Each row has a class, written as a number after it.
[ -29  -61  423  138 -297  -76  562 -206   69  255  -65 -538  610 -202
  695   43  -83 -140  335  -94    0 -149  409  -75  410 -129   85   93
  149 -217  352 -204 -467 -820  207  260  -71  223 -361 -629  168]  4
[-143  571  -72   40  296   60  232 -393   61  146  162 -302  674  130
 -487    7  375  123 -141   27 -190 -784  390  287 -201 -355  -82   58
  290  340  285  312 -509 -385 -107 -466  -35  -17 -517 -485    5]  3
[ -88  441 -132 -148  247  135  244 -295 -190  252  224 -250  709  190
 -482 -175  229  158 -390 -178 -183 -726  377  -48 -282 -259 -235   80
  415  487  409  161 -493  -36 -150 -317   61 -168 -483 -518  -17]  3
[-103  252 -113  -14  245    0  317 -480  102   52  254  -72  712  -37
  -37 -167  157 -105 -277 -269 -172 -551  849  -38  104 -453   24   52
  245  706  313  357 -328 -240 -319 -567 -155  -50 -255 -424  -16]  6
[ 118  -23   33  102  -66 -292 -142  221 -121 -220   86  -65   71  159
  231  686  349  163   47  290  162  -22  118  -19 -264   39 -352   12
 -229 -237  -84  450 -199 -160 -327  284 -334 -340 -106 -150 -382]  1
[ 132 -135  205   80 -238 -184  490 -305    0  124    0 -454  504 -119
  531   79  -86 -183  337   40  225   60  -56 -154  282 -203  212  224
  192 -297  376 -244 -303 -779  132   79   48  282 -326 -359  -16]  3
[-471   33  184  -87  177 -115  -70  331 -182 -118 -102  105  285  171
   81  -30  -20  287  185 -163 -243 -258 -182 -104 -148   27 -249  132
 -180 -485  -21  305 -266 -169 -150 -528 -288 -163  -33  -16 -486]  7
[-819  167 -259  -57   29 -237 -299  351  -13  -51 -192  155  489  390
  218   49   35   27  308  112 -370  -35 -222  -70   98  270 -164  219
  -84   87 -250  372  120  -27 -417 -540  -70   81    7 -236 -571]  5
[  24  232 -213   21  292   76  176 -472 -125  141   98  -51  490  198
 -550  184  434   10 -364   74 -498 -721  556  225 -304  202 -538   55
   16  503  -93  158 -469  -19 -236 -374  -92 -351  -33 -424 -314]  7
[  60    8  211  216    2 -275 -109  111 -189 -137  268   20  205  -36
   -4  681  603  -79  135  594  -67 -303  767  174 -289   71 -185  -89
 -174  138  -75  610  153   82 -487  213 -418 -228 -401 -144 -465]  5
[ 161 -130  518  -41 -286  -68  445 -334  110  189  195 -588  820 -412
  260  162   41 -224  224 -299  260  -76  525 -224  311 -510  173  164
  223  -73  548  -62 -370 -572  173 -135 -133  273 -360 -704  378]  0
[ 105   39  361  -27 -454   87  472 -277  187  236 -168 -271  411 -257
  588  -55 -205 -256  408   69  190   86 -108 -101  452 -221  -36  321
  196 -315  202 -413 -588 -716  374  512   40  279 -236 -807  249]  4
[ 132  153 -183  167    2 -125   49  132 -326    9  103 -144   -4  -19
 -334  382  337   68 -137  561 -124 -306  319   -5 -364   41 -163   42
 -105  167 -182  511  198   95 -213  337 -290  -29 -659  -54 -308]  4
[-528 -105 -219 -153  174 -158  -54  414 -267 -199  -45  312  505  109
   40 -149   46   81  386 -115 -283 -162 -388  -49   61  175 -239  259
  -90 -192  156  156   30 -412 -244 -662   -6   54 -245   -4 -799]  3
[ 181 -115  123  -28  289 -329  -88  298  144 -100   -9  -30  -49   35
 -104  361   96 -101   -9  -78   97  106 -683  282  -50   12  274  204
 -248 -670  -97  274 -281 -345 -147   55  128 -152   61  583  370]  4
[ 137  -32  128  245 -145 -414 -106  154   31  -79  166 -198   73   74
  124  820  306 -173 -211  533 -183 -344  409    1 -285  177 -366  156
 -256  195 -391  843  -59    3 -317  475 -342 -210 -447  -39 -488]  3
[-375 -156 -217   61  288 -371 -241  337 -401 -194  -79  247  494  131
  125  231  -45   68   63  -49 -471 -289 -361  -76 -149  527 -116  133
 -147 -409 -276  322 -385   84 -145 -411  -96  -44 -258 -158 -836]  5
[  76 -154   50  293 -394 -319  495 -164   99  116  247 -606  640 -180
  396  229  -43 -151  292 -167   94  -44  426  245  398 -276  158  327
  141 -423  132 -366 -265 -876  181  142 -397  300 -181 -531  -74]  0
[ 270  120  196   13   52 -153   58  213  -83  182 -199 -162  -72 -153
 -554  302  169   88  120  -74   99 -175 -899  722  -70  221  123  231
 -117 -615 -263 -247 -344 -593   98  445  145 -119  -90  362  515]  7
[-155  -61  454  -25 -354  -85  613 -135  328  246   61 -605  683 -243
  640   35 -107 -245  498   65  249 -151  511   44  589 -516  219  190
  159 -392  441  -96  -76 -774   13   44 -241  356   56 -504  254]  5
[ 147  -97  591  -56  -24 -368  -86  -68  -44    6  -24  -31  244 -156
  330  412  340  -76  295  371  -30  -61  627 -379 -305  -32 -278  -60
 -182  340 -104  795    3 -300 -354  258 -269 -181 -276 -247 -307]  5
[  -9 -334  525   88 -233 -120  559 -183 -239  252  -77 -433  592 -415
  447   92  -38 -176  377   -4  196   22  222    3  350 -335  100  216
  156 -451  319 -472 -318 -541  261  -85   32   82 -382 -621  -66]  7
[-322  283 -164  -19  113  -53 -137  282 -227  -53 -182  213  338  259
  -58  -58  110   93  298  143 -373 -176 -190   56   -5  222 -279  310
 -282 -263 -198  204 -170  -97 -157 -527 -195  104  -78 -162 -543]  0
[ -58  212  -28   -7  149  -24  223 -343  -17  120  176   50  576  288
   41  -80  250 -291 -462 -149 -237 -614  308 -106   65 -115 -201   61
  282  252  112   52 -530 -114   16  -23    0 -351 -259 -586  -81]  6
[ 444  -42  380   72    5 -277 -143  -18 -131  -42   77   -3   38  -94
  275  641  337   41   79  483   35 -257  650 -228 -399   91 -236   52
 -294   90 -272  700 -161 -100 -118  521 -400 -293 -409  -96 -150]  2
[-332  -28 -303   -9  202 -218  -66  168 -308 -249  -56  108  439  199
  131  -22 -157  -41  155 -125 -273 -206   54 -255  -58  213 -100  374
  -47 -277 -145  384  131  -35 -411 -773 -140 -123 -294  -62 -478]  6
[ 478  125  -18  174   88 -355 -150  191 -265  -80  -17 -240    3  -35
   86  543  226   38   44  320 -158  -98  245 -331 -370  212 -281   62
 -194   97 -330  791 -212 -116 -318  486 -367 -130 -320 -169 -332]  0
[-445   94 -140  -56  129 -195  -12  276 -205 -400   22  216  474  390
 -163   40  120  141  314  -59 -253  -96 -458  192  -49  172 -176  297
 -121 -182   61  288  -53 -366 -313 -688 -133  -68 -268   -5 -691]  4
[ 221  117  -69   99  193 -336   12   48 -274 -236   32   42   -6  101
   80  379  408   92  226  361    3   83  375 -231 -450 -124 -122  -44
 -257   78 -207  745  108 -168 -316  142 -176 -335 -498  -18 -248]  6
[-366   55 -259 -147  102    4  -91  338  -74  -98 -257  389  197  409
  462  -66 -259  158  354   -5 -243  -63 -509 -275  -69  391 -132  255
 -184  -54 -360  357 -180 -300 -125 -192    6  -50    8 -240 -503]  5
[ 178  -87   67  135  -96 -323  -57  -39 -238  -84  -16   29   12  133
  -99  773  332  -66   10  543 -289 -168  274  -18 -381  347 -134  -18
 -294  182 -377  543   35 -105 -426  329 -346 -174 -298  -70 -648]  5
[  47   20  399  120  -39 -144 -124  182  225  199  -64   19  -55 -232
 -483  522  119  -62  261  -58  -43  -94 -896  497 -187  359  166  249
 -190 -411 -457  158 -390 -394   96  264   19   31 -221  164  266]  1
[ 186  184   95  196 -163 -105   72  351    9  142  -74 -132    8 -237
 -409  483  105 -174  154   43  172 -229 -717  707  205  118  360  231
  -78 -678 -169 -187 -291 -453  159  463  -64   47 -126   53  508]  2
[ 128  158  282  124 -130 -178   31  103 -311    6  -69   13  -53  -42
  104  341   83 -182  208  543  304 -165   -6 -322 -266  -27 -394  -62
 -146   80  -10  442  -72 -163   70  569 -234 -187 -266 -541 -408]  4
[ 315  -78  164  109   13 -383 -133   99 -323  -41   53  -90   33   34
  -41  647  327   38 -148  495 -158 -273  229  -36 -398  279 -212   49
 -106   38 -386  691  -12  111 -225  368 -428 -280 -487 -192 -632]  1
[ 189   66 -134  240 -132 -264  -55  169 -221 -135  224 -285   25  181
  243  636  342  144 -251  554  -51 -185  232 -152 -235  169 -244   15
 -118  218 -119  623  -15   46 -288  455 -556 -123 -418 -160 -659]  2
[ 320  -77  368   78  204 -377 -286  106  -55 -125   -5  -45   64   56
  335  492  398  -20  260  359  100  129  316 -265 -383   67 -356    5
 -298  322 -194  841  -54  107 -407   81  -75 -315  -66   27 -386]  5
[ 364  152   51  127    7 -487 -169   24 -293 -143  -35   83  127   52
  165  272  488  111  116  336  -50 -163  482   30 -455   65 -393  -43
 -170  154 -119  664 -209 -371 -196  310 -326 -242 -447 -403 -560]  1
[ 314  100    3   19   93 -370 -111  -77 -127 -272  -35  179  143  -23
  140  454  442  -85   99  579  -66   85  596 -287 -256 -123 -238  -72
 -312  306  -92  874 -134   46 -414  121 -357 -123 -112 -242 -338]  4
[-305  434   -7 -153  331  105  176 -355  -13  350   72 -132  513  250
 -600   -1  143    9 -513  215 -287 -697    4   87 -244 -112 -128   52
   35  439  109  269 -624  -77  -86 -491  -85 -113  129 -601  107]  7
[ -98 -268  570   21 -452 -102  591 -155  250  270   99 -302  508 -156
  522   41 -136 -340  595  -35   86   72  319  106  435 -271  164  363
   90 -329  175 -385 -119 -738  195  184 -118   54  -49 -638  153]  6
[ 109  112  386  -32  150 -261  -44  247    8   51 -108 -156    3 -208
 -389  321 -102 -104  227  -53  -30  -77 -870  413  -70   63  307  227
 -118 -709  -65  117 -521 -717  130  174   65   12 -230  100  334]  3
[-117 -281  587  -16 -471 -246  542 -164  274  243   48 -263  674  -44
  665  -41  158 -191  324  -23  226 -256  595  256  473 -461  175   90
  184 -304  463 -253  -46 -827  157   62 -179  105  -41 -559    1]  1
[-551 -219   12 -323   69 -179 -136  362   75 -104   61  266  275  284
  136  268   39  128   79  106 -323 -161 -150  -43   -6   72  -67  267
 -292 -339  -28  373   58 -302 -385 -419 -391 -136  119  148 -615]  2
[ 171  -40  178  112  122 -134 -213  116 -463   33  141 -130  -43   27
 -336  711  448  237 -232  458   -3 -415   25   33 -452  170 -296   63
 -183  -18 -184  149  -55 -119 -235  374 -352 -378 -606   20 -461]  6
[ 307 -165  194   53   11 -349  -65  118 -208 -117  138  116  -79   13
  118  494  267  -33  -26  347  -36    4   16 -225 -337  211 -321  -27
 -399  326 -216  670  -21 -167 -176  399 -333 -149 -204   85 -746]  0
[ 104   20  681    8   49 -189  133  128   65  307 -158 -102    0 -228
 -337  226  203 -204  109  158  105 -266 -456  469  -27   43  121   56
  -43 -688  -96   49 -166 -281  -19  243  100 -173   30  255  392]  1
[ -26 -277  529  -15 -439 -268  483 -244  316  249  -21 -561  649  -20
  761  191   29  -50  162  -16   17 -149  485   39  296 -231  -36  301
  190 -383  191 -100 -270 -731  -75  113 -183  -38  -72 -403  -25]  2
[ 428   68 -225  145  224 -441  -81  113 -363 -303   32    6  102   90
 -162  472  434   86   36  353 -249 -224  219  -36 -489  177 -280  100
 -232  197 -302  838 -147  -25 -321  211 -202 -227 -524    7 -526]  7
[-142  113 -221   41  185  -34  208 -428 -121  294   86  215  580 -107
 -148  144  250 -178 -309   31 -335 -441  136    4 -155   59 -141   40
   77  332  -20   13 -775 -153 -111 -116   19 -146 -278 -762 -297]  6
[-243  409   44  -65  392  225  370 -558 -126  517  260 -175  448  -86
 -550  -29  410 -207 -246  228 -225 -359  258  149    2  -86 -111 -105
  275  444  147    5 -263   59  -54 -390 -167 -125 -123 -571 -206]  1
[ 315 -263  455 -234    8 -310  -49   12 -235 -140    9  187  258  -74
  492  453  295  -16  -50  447   76 -330  659 -433 -293   22 -341  -67
 -306  102  -94  849   22 -161 -212  310 -375 -303 -325 -179 -451]  5
[  66   34  -70  247  -43 -404  -22   41 -255 -241  111 -115  -25  135
  204  527  160  -57   79  546 -140  -26  240 -250 -317  205 -336   -6
 -141  -14 -266  587   43  -44 -225  381 -359 -168 -348  -98 -727]  3
[-675  127 -427   21  143 -151  -76  328 -326 -125  -34  101  320  356
  -91   -9 -134   87  -28  -27 -271  -92 -327 -130  -89  174 -177  210
  -89 -268 -118  157   -6  -91 -177 -542 -126  -65 -214 -147 -503]  4
[ 142  116   99   77 -118 -184  309 -206  -25  112   -2 -742  436   16
  442  -91    5   40  119  -53   43   46  231   -5  252 -287   97  139
  128 -178  329 -159 -287 -758  165   45  -76  308 -348 -369   83]  5
[  95  206  389  -27  167 -112  -21  233 -157  124 -149  -44   19 -302
 -453  246   54  -65  -17  -10  105 -405 -749  511  -16  105  314  114
  -82 -718  -13   53 -429 -312   66  218   60   -2 -302  277  553]  7
[ -23  159  532  -76  -65 -143  -27  217  201  284 -174   69  -18 -160
 -386  358  113 -167  187   93  139 -242 -806  623    0   45  249  184
 -200 -643 -136   60 -387 -641   69  269  -22  -23   19   14  429]  1
[-357  -78  -80  -60   87 -149   26  295 -218  -20  -27   73  391  266
   70   32   -1   93  332   18 -411 -158 -130   38 -109  349 -397  396
  -87 -500 -241  129 -128 -329 -175 -435 -245 -222  -77 -357 -706]  1
[ 358   70   84  261 -122  102  524 -109 -112  119 -122 -452  236   55
  326   -7 -276  -79  379  -71  134 -321  184  248  295 -222  323  259
  135 -443  155 -430 -320 -592  461  153  138  190 -400 -416  124]  0
[-181  349  202  -72  177    6  219 -299 -269  310   20  -51  781  112
 -470 -178  211 -137 -148  -21 -245 -753  286  207 -224  -47 -183  132
  219  231  240    7 -534 -374  198 -455  225 -201 -554 -831   93]  3
[ -96 -161  276  202 -359   46  479   42   72  201  111 -544  723   -1
  566   45 -191   19  409 -248  222 -341  139   88  356 -257   51  481
  205 -347  350 -496 -430 -755  227  -25  -26  120 -362 -726   98]  6
[-435  198 -310 -100  147 -197 -352  341 -156  -68 -111  202  334   58
   38 -101 -126   46  136  -97 -310   51 -359 -163  -17  201 -232  317
 -156  -94  -88  359 -300   15 -224 -604 -228   92   69 -294 -528]  2
[-449 -247 -109   65   25  -97  -18  425 -162  -65   55  468  467  120
  369   34 -129    9  360  -99 -231 -221  -11   -9    1  164 -168  385
 -105 -189 -138   42 -234 -266 -189 -327  -40 -102 -176 -354 -697]  0
[-544  263   -1  -89  127  -24 -150  464 -101 -160 -117  284  282  117
 -243 -109 -221   60  583 -283 -119 -155 -492  150 -124  156   29  118
  -20 -217   -5  359  -47 -121 -135 -520   45  -29  -45 -280 -223]  5
[ 163 -186  435  -92   88 -530   51  152  -46   48 -139 -188  104 -356
  -68  451  171 -461  -44  140 -102  304 -455  307  254  111  217  100
 -311 -831  -93  122 -290 -444   -7  285   49  -48  -34  293  428]  4
[-387  111   32 -210  213  -70  -96  211 -203 -104  -38  223  284  136
 -109   63 -150  146  275  -50 -273 -210 -308  -83 -146  123 -213  323
 -150 -168  -35  289 -246 -262 -223 -404 -148 -121 -208   -9 -570]  2
[-315    9 -190 -138  157 -304 -289  317  -96 -273 -243  204  492  239
  109  140   71  173  432 -106 -255   74 -378   42 -113  245 -230  396
 -254 -125 -142  464 -202 -307 -313 -791   50 -106  -99 -160 -517]  2
[-119  541 -119 -278  415 -159  -19 -508   70  -41  -47   56  758  247
 -394 -206  230  -24   24 -305 -283 -480  204  276 -152  -98 -179   68
  197  434   61  371 -502 -398  -23 -589  176 -143 -190 -516    3]  5
[-652   -4  -25  -27  -27 -159 -181  442 -171   -6 -149  292  469  215
 -192   33   18   84  250 -138 -236 -351 -400  198 -197  307 -335  380
 -106 -310 -197  204  -28 -210 -221 -627  -79 -172 -238 -275 -596]  4
[-114  530 -151  -18  246  -58   91 -605  -62  -76  -94   15  518  337
 -504   -7  272  -29 -280  -91 -407 -640  251  205 -307   71 -156   64
  134  124 -129  335 -418 -478   37 -531  -16 -186 -607 -438    8]  4
[ -28 -110  304   -2 -432 -208  421 -110  169  341  -65 -522  620 -185
  666  123 -155 -177  496   -8  220  114  185 -129  399 -365  100  259
  165 -186  363 -296 -452 -832  200  301  -53  258  -25 -852  126]  3
[ 156  218  249  -64  -44 -135  -13  220  295   48  -76  185  240 -204
  -44  214  252   13  361 -159  267 -106 -442  429   92 -232  393  209
  -66 -278  -77  298 -378 -506   92  208    3   38 -228   33  590]  2
[  31  -19  176  361 -354 -158  475 -209  186  124  -70 -530  567 -257
  615  277  125 -169  471   86   11 -188  412  261  444 -159  111  154
  104 -429  249 -196 -503 -726   15  100 -236  309 -118 -667   18]  7
[  47   79   84  121   35 -193   -3  470 -211  140  -65    8  -45  -65
 -308  246   35 -263 -147   59  -14  -59 -609  322  -29  249  342   28
 -235 -575   -5   74 -269 -166   -5  137  134  -57  -20  118  517]  3
[ 263  424  121   30   74  -91  -43  236  128  124 -214 -112  -39 -204
 -407  349    4 -192  346    4  108 -179 -841  641  102  181  404  296
 -165 -564 -214  229 -367 -595   63  194   16  156 -147  141  596]  3
